Here is a tiny trained network, its code and every weight. The questions are about switching its units off for an input and a target symbol, where a switched-off unit gives its printed mean instead of its output.

import numpy as np


def w(rows, s, z=0):
    codes = np.array(rows[::2]) - 128.0
    scale = np.full(codes.shape[1], s)
    scale[-1] = z or s
    return codes * scale


def norm(h):
    return h / np.sqrt((h * h).mean(-1, keepdims=True) + 1e-5)


def f(y):
    return np.maximum(y, 0)


def softmax(a):
    e = np.exp(a - a.max(-1, keepdims=True))
    return e / e.sum(-1, keepdims=True)


def log_softmax(a):
    a = a - a.max(-1, keepdims=True)
    return a - np.log(np.exp(a).sum(-1, keepdims=True))


def net(x, mask):
    ids = ['ΓΘΛΠΣΩαβδεζμξτφψ'.index(c) for c in x.split()]
    T = len(ids)
    res = E[ids] + P[:T]
    q, k, v = (norm(res) @ M[0].T for M in (Q, K, V))
    z = softmax(np.where(np.tri(T) > 0, q @ k.T / 2**0.5, -1e9)) @ v
    res = res + np.where(mask[0], z, O[0][:, -1]) @ O[0][:, :-1]
    y = f(norm(res) @ A[0][:, :-1].T + A[0][:, -1])
    res = res + np.where(mask[1:17], y, B[0][:, -1]) @ B[0][:, :-1]
    return log_softmax(norm(res)[-1] @ U[:, :-1].T + U[:, -1])


Q, K, V, O, A, B = {}, {}, {}, {}, {}, {}
E = w([
[141,94,68,134],'Γ',
[148,163,79,133],'Θ',
[141,196,128,111],'Λ',
[124,127,116,90],'Π',
[130,148,87,125],'Σ',
[124,163,107,128],'Ω',
[141,117,85,98],'α',
[149,142,105,104],'β',
[98,123,94,98],'δ',
[151,97,35,133],'ε',
[146,135,98,105],'ζ',
[67,234,2,191],'μ',
[117,125,75,126],'ξ',
[141,131,111,101],'τ',
[141,137,103,96],'φ',
[125,81,106,129],'ψ',
],0.0078)
P = w([
[128,131,151,142],'0',
[133,106,98,173],'1',
[124,249,146,141],'2',
[114,135,123,105],'3',
[143,103,97,167],'4',
[153,87,165,114],'5',
[118,136,109,107],'6',
[144,106,97,171],'7',
[124,124,209,110],'8',
],0.019)
Q[0] = w([
[88,82,184,126],'h1',
[200,121,187,252],'h1',
],0.012)
K[0] = w([
[133,98,130,54],'h1',
[153,117,1,56],'h1',
],0.014)
V[0] = w([
[10,123,192,126],'h1',
[61,167,82,160],'h1',
],0.012)
O[0] = w([
[5,87,124,96,93],'h1',
[133,79,111,7,252],'h1',
],0.012,0.0017)
A[0] = w([
[151,59,194,148,100],'n1',
[168,188,71,97,98],'n2',
[115,220,143,64,205],'n3',
[101,106,89,82,128],'n4',
[93,81,219,167,3],'n5',
[94,66,239,173,249],'n6',
[123,195,64,105,100],'n7',
[130,251,108,170,110],'n8',
[156,106,119,107,112],'n9',
[173,46,125,143,188],'n10',
[42,117,117,90,168],'n11',
[147,246,140,60,111],'n12',
[89,185,119,38,65],'n13',
[177,169,163,109,126],'n14',
[158,109,214,153,93],'n15',
[131,59,149,109,124],'n16',
],0.011,0.0051)
B[0] = w([
[169,28,207,190,172],'n1',
[94,95,156,89,225],'n2',
[158,96,101,226,235],'n3',
[178,131,153,161,183],'n4',
[73,175,84,254,159],'n5',
[156,136,80,53,254],'n6',
[133,99,211,95,188],'n7',
[165,143,134,16,220],'n8',
[118,73,81,162,176],'n9',
[54,185,170,141,253],'n10',
[137,187,122,151,219],'n11',
[59,34,226,166,207],'n12',
[226,51,98,171,187],'n13',
[4,64,179,136,197],'n14',
[54,27,188,118,177],'n15',
[148,183,161,179,175],'n16',
],0.0077,0.0056)
U = w([
[124,75,220,123,161],'Γ',
[80,81,187,158,103],'Θ',
[114,110,127,228,216],'Λ',
[58,158,130,177,214],'Π',
[174,133,113,170,55],'Σ',
[146,131,49,175,113],'Ω',
[178,236,176,179,114],'α',
[168,155,163,86,107],'β',
[14,99,88,32,63],'δ',
[184,116,112,106,148],'ε',
[161,179,176,93,94],'ζ',
[159,85,95,91,119],'μ',
[148,95,45,5,32],'ξ',
[97,183,95,115,219],'τ',
[129,201,113,71,255],'φ',
[70,157,24,213,70],'ψ',
],0.018,0.0047)

Each question gives the input, a string of symbols that net reads in full, and the target symbol t.
The units are the heads (2 rows each of Q, K, V and O) and the neurons (one row each of A and B). Each row of codes is followed by its name. A weight is (code - 128) times the scale printed after its matrix; where a second scale follows, it is the last column's (O, A, B and U).
mask holds one flag per unit, heads first, then neurons. A switched-off unit (its flag False) gives its mean, the last column of its rows in O or B, instead of its output. The means were averaged over made-up inputs and are rounded, as every weight is.
A unit's drop is (log p(t) with every unit on - log p(t) with that unit switched off) / (log p(t) with every unit on - log p(t) with every unit switched off).
The circuit of an input: a set's keep is (log p(t) with only the set's units on - log p(t) with every unit switched off) / (log p(t) with every unit on - log p(t) with every unit switched off). Starting from the 12 units with the biggest drops (on a tie, the unit counted first), units are removed one at a time, each time the one whose removal leaves the highest keep (on an exact tie, the one counted first), for as long as the keep stays at least 0.8.
units of the circuit, in order: the units of the circuit, biggest drop first
most important unit: the unit with the biggest drop
top k neurons: the k neurons with the biggest drops, biggest first
drop of u: that unit's drop, to one decimal
input α α Π, target Γ: most important unit => n12
input δ φ δ α α δ, target Λ: units of the circuit, in order => n5, h1
input φ α Γ δ δ δ φ, target φ: units of the circuit, in order => h1, n8, n14
input δ α δ δ μ φ ζ δ, target ξ: units of the circuit, in order => h1, n3
input μ δ ψ μ β δ δ φ, target ξ: top 2 neurons => n12, n3
input δ Ω δ δ Γ, target Ω: top 3 neurons => n12, n8, n14
input τ Σ ξ, target Γ: top 2 neurons => n12, n8
input ψ ζ Γ, target Γ: top 2 neurons => n12, n8
input α Λ Σ μ, target α: top 2 neurons => n8, n6
input δ Λ α Θ μ α Π α, target ξ: top 3 neurons => n3, n12, n1
input δ δ δ, target Λ: top 3 neurons => n3, n13, n11
input ζ Θ ψ, target Γ: top 2 neurons => n12, n8
input Γ Λ δ, target Γ: drop of n12 => 0.2
input δ μ α, target Γ: most important unit => n12
input α τ δ τ, target α: drop of h1 => 0.6
input φ α δ μ δ μ β, target φ: drop of n8 => 1.2
